Here is a tiny trained network, its code and every weight. The questions are about switching its units off for an input and a class, where a switched-off unit gives its printed mean instead of its output.

import numpy as np


def w(rows, s, z=0):
    codes = np.array(rows[::2]) - 128.0
    scale = np.full(codes.shape[1], s)
    scale[-1] = z or s
    return codes * scale


def f(y):
    return y / 2 * (1 + np.tanh(0.7978845608 * (y + 0.044715 * y**3)))


def log_softmax(a):
    a = a - a.max(-1, keepdims=True)
    return a - np.log(np.exp(a).sum(-1, keepdims=True))


def net(x, mask):
    res = np.array(x, float).reshape(1, 5) / 4 @ E
    y = f(res @ A[0][:, :-1].T + A[0][:, -1])
    res = res + np.where(mask, y, B[0][:, -1]) @ B[0][:, :-1]
    return log_softmax(res[-1] @ U[:, :-1].T + U[:, -1])


A, B = {}, {}
E = w([
[87,169,155,193,175,90,26,151,209,75,40,71],'x0',
[138,125,45,202,255,89,17,34,66,50,245,116],'x1',
[101,92,85,20,144,132,175,81,206,147,155,135],'x2',
[243,92,226,152,102,6,177,109,140,210,108,104],'x3',
[96,184,101,163,190,48,215,108,86,2,177,234],'x4',
],0.0087)
A[0] = w([
[218,2,150,129,101,148,97,65,180,214,138,149,125],'neuron 0',
[65,152,151,87,63,126,142,139,206,150,26,140,75],'neuron 1',
[212,125,123,174,130,153,88,159,100,123,145,54,86],'neuron 2',
[54,112,78,122,120,163,59,145,74,133,141,127,138],'neuron 3',
[68,83,167,98,75,169,52,183,165,166,26,46,133],'neuron 4',
[176,149,229,112,17,126,209,190,103,184,55,203,254],'neuron 5',
[104,135,75,88,173,100,99,56,20,90,123,139,119],'neuron 6',
[188,23,130,113,103,100,136,75,92,245,196,41,153],'neuron 7',
[136,172,106,73,157,105,211,83,109,36,118,153,43],'neuron 8',
[142,213,133,231,150,89,125,157,93,80,102,68,140],'neuron 9',
],0.0089,0.0046)
B[0] = w([
[79,104,108,130,61,73,117,155,128,185,126,79,199],'neuron 0',
[100,115,126,139,85,115,159,166,166,213,120,103,187],'neuron 1',
[103,109,163,150,171,126,131,140,160,151,77,109,159],'neuron 2',
[119,94,58,153,132,140,180,157,207,129,125,144,170],'neuron 3',
[87,109,106,136,136,155,88,166,186,148,90,70,215],'neuron 4',
[104,83,126,123,59,144,164,123,142,124,6,172,250],'neuron 5',
[91,56,92,91,108,132,190,84,137,156,120,178,184],'neuron 6',
[53,98,145,121,74,56,154,184,136,204,100,153,218],'neuron 7',
[90,2,117,93,154,148,155,138,138,154,169,149,167],'neuron 8',
[133,127,162,193,144,79,91,176,76,156,88,139,186],'neuron 9',
],0.012,0.022)
U = w([
[122,100,163,67,85,112,156,108,189,152,106,123,226],'0',
[128,105,52,55,198,105,186,50,105,81,212,133,71],'1',
[148,152,100,124,62,216,170,127,42,75,102,177,26],'2',
[92,136,111,151,104,103,129,183,84,147,162,118,106],'3',
[183,207,103,82,94,208,149,146,173,77,148,214,9],'4',
[102,152,100,119,132,216,50,158,197,110,139,36,128],'5',
[144,251,58,41,198,111,73,151,55,58,243,45,2],'6',
[166,156,179,226,184,66,75,165,105,127,100,97,207],'7',
],0.013,0.0098)

Each question gives the input, the list of numbers given to net, and the class t.
The units are the neurons (one row each of A and B). Each row of codes is followed by its name. A weight is (code - 128) times the scale printed after its matrix; where a second scale follows, it is the last column's (A, B and U).
mask holds one flag per neuron, in row order. A switched-off neuron (its flag False) gives its mean, the last column of its row in B, instead of its output. The means were averaged over made-up inputs and are rounded, as every weight is.
A unit's drop is (log p(t) with every unit on - log p(t) with that unit switched off) / (log p(t) with every unit on - log p(t) with every unit switched off).
The circuit of an input: a set's keep is (log p(t) with only the set's units on - log p(t) with every unit switched off) / (log p(t) with every unit on - log p(t) with every unit switched off). Starting from all 10 units, units are removed one at a time, each time the one whose removal leaves the highest keep (on an exact tie, the one counted first), for as long as the keep stays at least 0.8.
units of the circuit, in order: the units of the circuit, biggest drop first
unit that matters most: the unit with the biggest drop
top k neurons: the k neurons with the biggest drops, biggest first
drop when u is switched off: that unit's drop, to one decimal
input [-3,-7,-7,7,7], class 2: unit that matters most => neuron 7
input [-2,-8,-7,-3,4], class 2: units of the circuit, in order => (neuron 7; neuron 0; neuron 4)
input [-1,-8,-5,-8,7], class 2: units of the circuit, in order => (neuron 7; neuron 4)
input [6,6,4,-2,-3], class 5: top 2 neurons => (neuron 5; neuron 7)
input [-5,7,-4,7,3], class 3: top 2 neurons => (neuron 5; neuron 6)
input [2,-3,0,-8,5], class 1: top 3 neurons => (neuron 5; neuron 7; neuron 4)
input [7,-3,-8,1,-4], class 7: drop when neuron 9 is switched off => 1.0
input [-4,3,3,-6,-4], class 1: drop when neuron 1 is switched off => 0.1
input [-4,-8,-7,-3,8], class 2: drop when neuron 7 is switched off => 0.3
input [-6,-4,-1,-5,5], class 2: drop when neuron 0 is switched off => 0.2
